m =
array([[+0.17, +3.68, -0.19, -1.59, -3.04, -3.68, +1.68, -6.74, -4.32,
        -0.49, +1.69],
       [-1.87, +1.47, -0.51, -0.69, -1.87, -2.58, +0.74, -3.98, -2.86,
        -0.96, +0.93],
       [-2.32, +2.92, +0.96, +3.19, -1.28, -0.37, +3.41, -6.71, -1.84,
        -1.65, +2.96],
       [-3.89, -0.85, -0.24, +2.30, +1.13, +1.78, +0.39, -2.15, -1.64,
        -0.39, +1.05],
       [-0.12, -1.34, -1.17, -2.69, +0.64, -1.51, +0.60, -2.21, -2.03,
        -2.05, +0.13],
       [+0.42, +2.24, -0.34, -0.88, -1.41, -1.81, +1.64, -3.99, -2.29,
        -0.28, +0.95],
       [-3.54, -3.10, -0.34, +1.66, +2.05, +2.60, -2.06, +2.61, +0.24,
        +0.41, -0.62],
       [-1.50, -4.35, -1.37, -1.72, +2.56, +0.87, -1.69, +3.06, +0.31,
        -1.16, -1.41],
       [-4.94, +1.22, -0.52, +3.37, -0.43, +0.13, +2.73, -3.72, -1.13,
        -1.19, +1.54],
       [-0.56, +1.94, -0.68, -1.94, -1.59, -3.09, +2.05, -7.12, -4.60,
        -1.84, +1.81]])
Indices start at 0.
row 0 col 0 = +0.17
row 8 col 4 = -0.43
row 3 col 0 = -3.89
row 8 col 5 = +0.13
row 6 col 5 = +2.60
row 8 col 2 = -0.52
row 7 col 0 = -1.50
row 1 col 1 = +1.47
row 2 col 1 = +2.92
row 9 col 1 = +1.94
row 6 col 2 = -0.34
row 7 col 4 = +2.56
row 7 col 7 = +3.06
row 5 col 7 = -3.99
row 9 col 6 = +2.05
row 1 col 0 = -1.87
row 5 col 6 = +1.64
row 0 col 7 = -6.74
row 1 col 5 = -2.58
row 3 col 7 = -2.15
row 1 col 4 = -1.87
row 1 col 9 = -0.96
row 5 col 3 = -0.88
row 0 col 3 = -1.59
row 7 col 2 = -1.37
row 7 col 1 = -4.35
row 5 col 10 = +0.95
row 9 col 8 = -4.60
row 6 col 10 = -0.62
row 7 col 9 = -1.16
row 2 col 2 = +0.96

data =
[[-2.40 +2.41 -1.26 -0.48 -0.68]
 [+0.92 -1.37 +0.79 +0.43 +0.78]
 [+2.46 -0.41 -0.70 +0.54 +1.16]
 [+3.23 -3.88 +1.20 -0.17 -0.86]
 [+3.79 -0.03 -0.06 +0.08 +0.44]
 [-0.63 -0.66 +0.26 -0.11 -0.16]
 [+5.36 -0.86 -0.28 -0.65 -0.19]
 [-2.15 +0.16 +0.32 +0.00 -0.72]
 [-2.00 +1.39 -0.37 -0.14 +0.71]
 [+1.26 -0.58 -0.26 -0.35 +0.67]
 [+0.91 +0.45 +0.75 -0.19 -0.78]
 [-2.01 +0.33 +1.48 -0.02 +0.56]
 [-2.28 +0.59 -0.45 +0.09 +1.75]]
data[0][0] -> -2.40
data[7][2] -> +0.32
data[3][2] -> +1.20
data[2][1] -> -0.41
data[1][4] -> +0.78
data[11][2] -> +1.48
data[:, 1] -> [+2.41, -1.37, -0.41, -3.88, -0.03, -0.66, -0.86, +0.16, +1.39, -0.58, +0.45, +0.33, +0.59]
data[10][2] -> +0.75
data[9][4] -> +0.67
data[3][1] -> -3.88
data[4][3] -> +0.08
data[7][0] -> -2.15
data[7][3] -> +0.00
data[12][3] -> +0.09
data[1] -> [+0.92, -1.37, +0.79, +0.43, +0.78]
data[9][3] -> -0.35
data[5][2] -> +0.26
data[11][1] -> +0.33
data[8][2] -> -0.37
data[:, 4] -> [-0.68, +0.78, +1.16, -0.86, +0.44, -0.16, -0.19, -0.72, +0.71, +0.67, -0.78, +0.56, +1.75]
data[2][4] -> +1.16
data[2] -> [+2.46, -0.41, -0.70, +0.54, +1.16]
data[5] -> [-0.63, -0.66, +0.26, -0.11, -0.16]
data[:, 0] -> [-2.40, +0.92, +2.46, +3.23, +3.79, -0.63, +5.36, -2.15, -2.00, +1.26, +0.91, -2.01, -2.28]
data[3] -> [+3.23, -3.88, +1.20, -0.17, -0.86]
data[2][2] -> -0.70
data[7] -> [-2.15, +0.16, +0.32, +0.00, -0.72]
data[5][1] -> -0.66
data[6][1] -> -0.86
data[10][4] -> -0.78
data[1][1] -> -1.37
data[2][3] -> +0.54
data[12][0] -> -2.28
data[6][0] -> +5.36

a =
+0.00,-0.18,+2.64,-1.60,+1.42,-1.01,-1.13
+0.41,-1.46,+1.10,+0.00,+2.38,-1.63,-4.48
+0.41,+0.69,+4.10,-1.60,+0.92,-0.50,-0.12
+0.41,-1.61,+0.77,-1.60,+2.38,+0.00,-5.04
+0.41,+0.80,+4.25,-1.60,+0.86,-0.50,-0.10
+0.00,-0.91,+1.63,-1.60,+2.05,-1.57,-2.43
+0.00,+0.26,+3.29,-1.60,+1.05,-0.68,+0.00
+0.41,-3.03,+0.00,+0.00,+2.47,-1.97,-5.79
+0.41,+0.00,-3.35,-1.60,+2.45,-1.92,-5.76
+0.41,-1.46,+1.10,-1.60,+0.00,+0.00,-4.04
+0.00,-2.17,+0.00,-1.60,+2.64,-1.69,-5.71
+0.41,-2.75,-1.56,-1.60,+2.83,-2.09,-6.32
+0.41,-2.95,-3.04,-1.60,+2.60,-1.98,+0.00
+0.41,-1.46,+0.00,-1.60,+0.00,-1.63,-3.38
+0.41,-0.39,+2.33,-1.60,+1.59,+0.00,+0.00
a[0][0] = +0.00
a[-1] = [+0.41, -0.39, +2.33, -1.60, +1.59, +0.00, +0.00]
a[8][-7] = +0.41
a[-10][-1] = -2.43
a[-5][-7] = +0.00
a[-1][2] = +2.33
a[12][0] = +0.41
a[6] = [+0.00, +0.26, +3.29, -1.60, +1.05, -0.68, +0.00]
a[7] = [+0.41, -3.03, +0.00, +0.00, +2.47, -1.97, -5.79]
a[5][5] = -1.57
a[-12][-2] = +0.00
a[4][1] = +0.80
a[:, 6] = [-1.13, -4.48, -0.12, -5.04, -0.10, -2.43, +0.00, -5.79, -5.76, -4.04, -5.71, -6.32, +0.00, -3.38, +0.00]
a[-13][2] = +4.10
a[-13] = [+0.41, +0.69, +4.10, -1.60, +0.92, -0.50, -0.12]
a[:, -2] = [-1.01, -1.63, -0.50, +0.00, -0.50, -1.57, -0.68, -1.97, -1.92, +0.00, -1.69, -2.09, -1.98, -1.63, +0.00]
a[12][-5] = -3.04
a[-8][1] = -3.03
a[:, -4] = [-1.60, +0.00, -1.60, -1.60, -1.60, -1.60, -1.60, +0.00, -1.60, -1.60, -1.60, -1.60, -1.60, -1.60, -1.60]
a[:, 0] = [+0.00, +0.41, +0.41, +0.41, +0.41, +0.00, +0.00, +0.41, +0.41, +0.41, +0.00, +0.41, +0.41, +0.41, +0.41]
a[-4][-2] = -2.09
a[4][2] = +4.25
a[11][-1] = -6.32
a[6][4] = +1.05
a[13][4] = +0.00
a[9][1] = -1.46
a[12][3] = -1.60
a[:, 4] = [+1.42, +2.38, +0.92, +2.38, +0.86, +2.05, +1.05, +2.47, +2.45, +0.00, +2.64, +2.83, +2.60, +0.00, +1.59]
a[5] = [+0.00, -0.91, +1.63, -1.60, +2.05, -1.57, -2.43]
a[12][1] = -2.95
a[-12][-3] = +2.38
a[-11] = [+0.41, +0.80, +4.25, -1.60, +0.86, -0.50, -0.10]
a[-15][4] = +1.42
a[14][1] = -0.39
